In the rows, 128 means zero.
Each row has a class, written as a number after it.
[120 125 143 140 105 131 112 146 139 102 117 114 131 119  78 194 110 129
 143 153 164 145 117 105 124 101 137 157 151 138 149 107 129 130  70 136
 111 177 147 186 144 113 119 134] | 5
[ 87 103 145 127 119 127  91 118 146 105 118 171 108  89 116 124 118 155
 148 127 143 182 103 139 130 113 154 144 123 136 102 112 116 151  83 132
  81 148 167 158 129 134 141 163] | 4
[158 142  86 118  79 140 124 136 152 123 123 102 132 104 167 166 168 100
 160 139 171 171 142 113 172 129 117 132 108 127 135 157 146 116 153 132
 112 146 156 179 129 103 116 101] | 8
[140  59 139 112 156 146 186 103 128 101 209 135 109 130 131 122 156 122
 129 131 119 161 120 141 144 137 104 189 116  89  71 113 122 175 115 147
 141 139 122 117 147  84 169 113] | 0
[160 128  92 129  86 130 119 115 142 118 124 119 123  95 171 180 174 126
 153 154 152 156 129 126 184 126  91 115 132 116 126 156 141 115 158 135
 131 142 137 158 122 116 114  97] | 8
[ 78 108 148 125 137 103 119 164 102 126 140 128 102 118 132 129 129 153
  85 127 127 117 121 114 104 131 136 106 122 153 115 151 145 132 114 114
 138  82  81 165 128 127 119 130] | 4
[118 105 140 141 137  94 160  98 126 145 180 112 129 160 109 136 135 128
 121 112 141 156 143 124 129 164 136 113 126  74  90 127 135 145 120 126
 158 126 127 163 161  88 146 129] | 1
[147 120  67 125  95 135 111 149 156 116 112 114 135  86 148 175 163 125
 158 160 122 167 132 128 169 118 132 143  97 116 115 152 167 143 142 127
 122 153 154 161 145 130 117 102] | 4
[123 135 117 131 143 163 114 127 136 118 162 122 121 110 145 118 129 104
 160 131 160 147 108 157 151 123 108 138 145 142 135 114 122 113 102 135
  96 122 117 117 113 140  84 149] | 5
[180 149 116 139  94 143 117 126 136  99 164  96 135 108 163 149 181 139
 153 151 136 146 121 125 195 101 109 137 111 104 158 167 166 128 156 134
 120 176 143 156 142  90 135  92] | 5
[133 104 129 139 125 133 110 137 146  90 140 131 117  94  87  94 139 116
 149 152 198 132 109 131 117  97 116 169 143 129 144  87 127 119  88 116
 118 146 167 149 150 124 133 134] | 0
[166 131  83 138  87 136 113 125 159 108 103 126 128 105 146 154 167 135
 137 159 150 138 135 137 153 113 116 112 121 119 129 149 154 125 161 109
  98 179 155 157 139 106 124  95] | 6
[ 94  85 119 106 134 162 183 134 131 152 109 155 134 168 195 136 121 141
  53 106 122 104 112 127  88 150 172 127  90 139 157 147 131 130 178  86
 147 117 106  84 137  90 157 126] | 3
[125 128 136 143 115 124 119 122 145 106 132 135 122 117  87 144 120 131
 145 142 144 150 111 110 126  97 150 135 147 112 131 117 119 111  98 116
 118 158 158 162 139 107 133 142] | 5
[122 113 189 141 106 118 120 143  77 133 123 138  94 106  93 156 114 199
  92 100 140 119  92 101 104 155 125  36  67 152 213 121 162  94 151 103
 168 187  51 177 167 165 109 115] | 2
[149 214  11  75 124 145 148 140 143 168 114 138 143 126 181 195 166 143
 132 155 152 126 157 137 149 125 109  99 118 125 111 140 155 146 189 127
 135 149 188 169 128 115 160 129] | 7
[ 97 122 151 139 105 118 114 117 150 110 118 159 123 100  87 141 125 133
 135 122 164 168 116 103 127 131 143 117 136 115 127 110 126 121  98 137
 109 118 147 171 131 111 113 144] | 8
[ 85 110 141 138 116 136 134 152  92 120 171 142 116 125  93 164 133 161
  88 124 160 126 118 119 103 112 131  95 138 135 156 123 156 109 121 113
 153  79  87 155 139 114 124 138] | 2
[151 125 154 175  96 146  85 115 159  76 145 155 150 130 101 173 114 139
 156 157 157 161 127 114 151 103 148 138 146  89 174 111 126 124 122 141
 132 183 166 138 143 110 161 154] | 5
[ 95 136 155 114 120 154 133 140 110 116 135 153  83  91 139 144 124 182
 110 143 160  82 101 163 106 114  91 141 157 139 182 148 163  93  82  78
 156  69  87  94 144 101 161 127] | 0
[ 99  87 170 140  88 132 124 138 128 137 120 188 111 101 135 147 115 195
  52 126 102 153 127  88 109 114 129  64 123 153 195 152 147  90 153  97
 153 105  61 154 156 131 131 119] | 2
[159 137  71 130  83 147 117 124 162  93 111 137 119  96 140 173 167 128
 139 148 157 153 129 136 154 110 122 106 108 122 136 151 158 134 148 122
  95 171 152 141 135  98 110 111] | 6
[ 97 108 123 169  86 134  89 117 157  99 102 146 120  94  97 146 117 147
 149 145 186 171 117 126 112 127 121 127 130 107 152  89 125 102 111  97
 107 126 184 144 159 139 142 181] | 1
[158 155 110 125  79 130 134 122 153 130 100  94 151 101 167 126 171 132
 137 140  98 134 140 121 166 106 128 107 124 116 151 147 145 120 135 111
 131 191 163 162 133  93 120 100] | 5
[113 121 137 152 110 133 103 117 146 119 133 154 119 105  89 146 125 128
 151 135 177 143 104 119 124 126 130 126 145 102 144 101 113 122 110 128
 122 132 150 157 123 109 120 151] | 8
[116 121 133 149 104 137 100 125 149 102 120 139 119 110  95 144 121 136
 160 143 150 150 121 121 120 104 130 123 147 120 149 103 121 123  93 121
 106 163 170 166 142 120 148 148] | 5
[114 151 115 138 136 144 119 130 134 127 128 129 133 119 118 124 111 130
 152 133 177 147 114 140 136 133 135 146 126 135 125 104 132 131 109 140
 104 114 136 116 126 143  68 158] | 1
[170 157 120 114  96 114 105 117 137 132 178 144 158  97 162 155 164 159
 120 134 179 194 127 128 168 120 124  79 103 111 137 144 181 178  93 150
 105 162 122 228 155  88  91  97] | 1
[ 63 146 106 162  85 190  92 146 173 133 152 229 158  55 148  30  88  85
 121 146 124 134 106 147  88  76 192 108 161 167 114 188 154 153 118  59
 130  44 109  89 129  79 166 194] | 2
[106 147 120 135 125 166 136 127 146 141 105 148 159  96 107 126 120 122
 114 160 159 156  77 149 152 121 132 149 163 142 104  86 135 123 116 162
 109 127 128 103 120 143  77 183] | 2
[ 73  91 114 134  66 193 182 124 104  35 115 119  84 122 115 173 157 162
  92  90  19 173 125 151 116 139 123 138  88 108 120 155 103 134 112  64
 127 115 146  80 115  59 162 130] | 5
[113 122 122 135 122 128 108 136 127  96 138 128  94 118  97 126 129  91
 129 131 163 142 118 112 118 105 118 152 131 136 133  96 107 114  90 113
 104 133 165 162 140 130 133 150] | 7
[ 68  65 168 152 119 138 135 128 142 149 120 134 150 121 143 150 103 122
  68 142 183 129 131 127 123 163 112 165 122 163 168  82 145 108 127  88
 123  80 112 156 143 142 145 165] | 3
[137 128 106 163 131 149  92 142 126 110 129 152 144 106 106 177 100 125
 153 145 178 104 114 126  62 115 116 144 165 166 139  68  98 179 119 134
  96 189 113 131  81 153  75 149] | 6
[171 121 114 165 119 140 151 104 136 120 163 147 101 170 123 165 121  92
 132 129 134 150 120 135 119 153 155 120 136 103  94 151 120 134 160 136
 142 189 120 118 135  86 164 128] | 6
[131 110 126 140  97 122  96 124 155 123 105 150 153 106  89 155 126 123
 112 147 169 157 102 113 136  99 163 151 116 119 142 100 135 155  93 114
  94 131 175 173 134  99 137 153] | 3
[136 163  75 113  72 126 114 148 146  59 101 111 147  84 181 156 155 108
 135 168 127 179 115 112 148 103 140 114 117  95  69 157 162 145  87 105
  77 135 103 164 132 131  47 114] | 7
[ 74 117 122 126 109 123 120 127 131  85 108 150 110  98  87 187 125 144
 121 153 154 125 105 111 145  82 143 155 147 135 102 100 125 108  92 106
 117 150 163 161 144 130 100 146] | 7
[151  89 116 136 139 128 148 106 131 128 144 140 111 148 120 128 122 104
 105 145 116 153 114 132 141 154 136 115 100  98  93 121 131 171 130 151
 147 120 123 144 140  98 161 137] | 3
[142 150 110 140 135 172 112 134 150 112 138 151 126 120 118 111 119 104
 140 141 175 161 108 143 157 155 110 117 121 124 133 110 118 120 158 152
 120 107 116 105 100 131  70 151] | 8
[160 153  80 122  74 139 113 114 170 120  98 119 110 101 175 180 159 166
 141 165 158 164 129 155 150 123  88 120 127 107 123 164 144 118 160  89
  68 170 148 156 123 110 143 112] | 6
[198 149 135 142 165 114 129 116 117 100 252 106 159 129 142 103 142  77
 145 127 176 179 103 135 157 125 122 156 119 109 108 125 129 155 109 126
 103 129  75 156  91 136  65 115] | 5
[ 76 155 164 126 102 120 143 145 119 115  77 148  93 135  88 193 100 197
  51 163 127  98 115 119 115 140 109  83 153 120 155 131 127 112  98 129
 176  69  89 153 105 111 105 136] | 8
[110 144 134 154  83 148 103 177 175 122 172 101 109 119 108 190 131 120
 122 172 189 193 103 122 164 118 121 134 121 140  97  93 154 135 119 179
 104 144 133 176 114 176  43 159] | 4
[ 84  98 142 142 106 136 122 146  98 120 147 152 124 109 103 165 127 156
  78 137 157 128 120 114 107 121 126  76 136 135 156 115 142  96 136  99
 166  75  80 141 137 116 133 172] | 2
[191  99  70 119 137 133 120 150 104 134 165 171 145 168  86 175 132  67
  76 148 111 177 130 117 139 120 141 138 111 133  79 111  77 194  99 124
 125 185 152 241 141  99 151  99] | 7
[ 87 119 139 112 133 133 111 170  99 126 157 143  92 127 120 168 123 141
  63 137 132 116 120 108 111 116 107 117 131 148 132 126 126 114  92 109
 124  79  91 183 141 131 126 132] | 7
[157 103 129 137 122 128 161 115 112 111 156 137 107 144 100 137 130 112
 104 141 121 162 103 126 125 132 128 103 120  97 106 133 124 149 129 140
 167 132  99 120 139  98 157 137] | 2
[137 160 128 101 146 161 134 130 148 123 131 153 136 113  98 103 111 160
 137 132 163 180  97 138 118 117 115 126 130 106 147  99 146 153 108 154
  84 110  96  96 115 117  71 139] | 2
[125  81 120 152 140 132 137 130 117 107 131 149 129 143 114 126 130 115
 108 131  86 158 120 128 131 163 154 123 106 103 100 114 120 185 121 166
 149 162 119 151 140 105 129 130] | 4
[140 127 127 148  98 157 104 134 158  56 123 142 103  91 117  94 106 117
 155 158 196 170  90 135 124  92 124 181 147 164 139 118 101 151  81 138
  90 205 145 151 126 115  93 139] | 0
[160  96 114 144 116 139 159 114 107  91 152 139 127 141  92 148 147 133
 112 141 120 172 126 130 125 149 100  79 114  82 112 116 142 156 169 126
 175 138 104 116 144  91 163 125] | 2
[ 82 125 145 111 132 130 117 161  91 112 149 163 118 134  93 188 117 151
  68 118 145 115 120 122 117 120 131 112 122 147 148 123 147 128  74  87
 126  91  82 173 144 125  95 113] | 7
[148  99 132 143 120 136 157 121 119 120 169 138 132 134  97 134 133 114
 107 143 121 168 111 117 104 144 133 107 112  74 109 111 138 156 131 138
 165 132 112 148 154  90 188 150] | 2
[116 112 127 153  90 130  92  95 159 109 131 136  90  96  90 111 124 113
 143 130 160 186 115 139 132 112 109 120 143 119 126  97 109 139  85 114
  90 110 166 153 111  82 135 176] | 3
[ 81 125 163 136 119 119 133 157 100 130 156 121 127 131 114 165 106 155
  87 132 161 110 127 115 109 134 152 126 110 137 140 131 153 123  90 105
 156  73  98 166 146 121 116 150] | 1
[155 152 136 131 142 152 119 139 139  94 153 143 132 115 120  91 118 132
 151 129 177 140 100 144 125 118 128 156 133 139 138  96 118 138 114 140
 112 151 115  88 103 158  65 136] | 0
[ 58 101 156 119 143 154 144 132 102  82 227 146 108 118 142 168 136 153
  98 103 191 155  84 155 114 122 174 145 123 126 111 121 175  80  49 151
 128  91 129 170 177 134 113 135] | 1
[131 133 154 173  83 137 105 128 124 105 147 141 129 101  99 171 130 127
 156 163 158 140 106 121 143  92 140 134 145 125 150  87 139 119  82 118
 123 160 162 179 131 127 128 153] | 5
[124 154  87 159 141 179  86 159 111 134 121 153 145 103  92 136 120 106
 150 120 160 108  88 160 105 160  95 111 144 151 148  87 108 132 143 111
 120  94  98  78  77 177  45 145] | 8
[126 119 118 149 108 123 107 104 160 126 126 143 118 113  96 129 124 130
 159 138 188 152 101 135 137 103 137 128 130 133 113  98 131 137 142 107
 102 163 180 142 122 127 122 145] | 3
[150  93 115 152 127 134 134 122 141 115 151 160 130 154 114 142 122 109
  94 134 114 137 135 130  95 158 145  97 105  98 104 130 109 187 142 126
 135 173 118 154 134  96 170 132] | 6
[121 115 147 157 104 138 104 113 127 122 137 183 123  99  56 121 123 148
 153 137 162 181  98 117 131  90 147 121 149 121 141  83 136 138  97 143
  96 146 150 167 144 109 122 153] | 2
[155 102 134 140 136 131 158 117 118 112 179 122 117 143 120 142 132 101
 117 140 101 143 122 125 137 138 133 131 109  95 118 133 122 146 110 129
 163 147 119 159 142  95 168 126] | 5
[151 146  83 116  76 128 137 108 139 125 125 138 149  95 154 176 169 143
 159 140 153 174 126 136 170  92 138  99 147 126 107 170 170 121 156 112
 131 165 142 139 142  97 130 106] | 2
[ 99 134 148 141 100 102 101 127 143  85 123 138  95  97  80 145 119 143
 149 130 145 170 126 116 125  89 151 124 150 144 114 107 123 133  75 142
 122 145 165 159 108 129  99 148] | 4
[ 69 110 144 127 130 125 131 165 112 121 164 137 113 114 126 157 129 146
  85 128 140 118 107 123 101 123 154 123 122 138 114 141 154 118 114  99
 151  74  87 137 128 119 115 142] | 4
[163 142  66 104  93 144 119 137 139 114 126 119 125 103 177 177 169 111
 137 158 141 158 129 126 172  96 102 147 116 129 126 139 138 129 126 113
  98 173 157 180 142 118 111  94] | 7
[155  96 155 166 134 116 117 101 146  81 141 165 120 165  53 137  87 120
  88 159 124 160 123 134 132 158 145 100 123  78  67 125  86 166 137 125
 141 165 109 141 125  86 161 165] | 6
[129 133 148 146 116 118 130 148 117 119 145 155 102 156  82 159 126 139
  67 131 154 108 124 126  90 114 137  95 144 141 148 144 148 130 102 105
 131 116 102 159 131  97 129  97] | 6
[104 141 147 127 126 153 119 169 103 134 168 109 111 134 123 189 112 157
 109 134 137 110 120 124  99 141 113 106 131 130 148 138 139 105 118 102
 145 102  79 152 130 119 146 148] | 5
[ 61 116 152 124 138 141 115 170  89 103 161 141 141 120 103 181 118 158
  96 130 169 108 130 119  99 140 141 128 146 132 122 115 145  88 102 108
 142  37  94 177 121 130 114 134] | 8
[172 115 118 104 152 108 130 138 113 101 184 102 143 146 120 135 125  67
  99 112 119 162 125 111 111 143 170  96 110 107  87 170 104 129  93 119
 164 155  94 180 143  79 158 126] | 5
[115 144 107 125 136 178 129 139 151 131 138 135 123 109 134 125 130 103
 143 143 169 134  91 146 139 139 114 139 140 120 122 114 128 112 131 148
 115 100 116  96 108 122  70 144] | 8
[104 132 125 140 121 124 121 153 120 111 116 173 111 153  76 155 112 156
  74 129 155 114 138 118 102 118 159  86 139 164 127 153 138 127 138 103
 118 122 111 163 131  97 118 116] | 6
[ 87 127 146 147 105 101 106 109 135  88 101 134 117  85 107 120 113 157
 144 133 173 147 118 110 132 117 146 110 120 132 125 116 132 134  96 126
 118 130 146 146 140 124  94 176] | 1
[158 170  78 150  89 107 137 121 146 128 120 122 138 104 102 132 160 174
 144 146 143 183 143 112 125 115 108 108 141 102 150 139 184 118 166 124
 120 158 170 220 157 135 156  76] | 2
[116 107 117  92  81 110  86 131 184 140  83 115 111 127  82 170 142 129
 179  93 181 160 129 104  86  70 174  98 121 101 157  76 122 152  39 141
  63 175 226 165 138 115 116 129] | 3
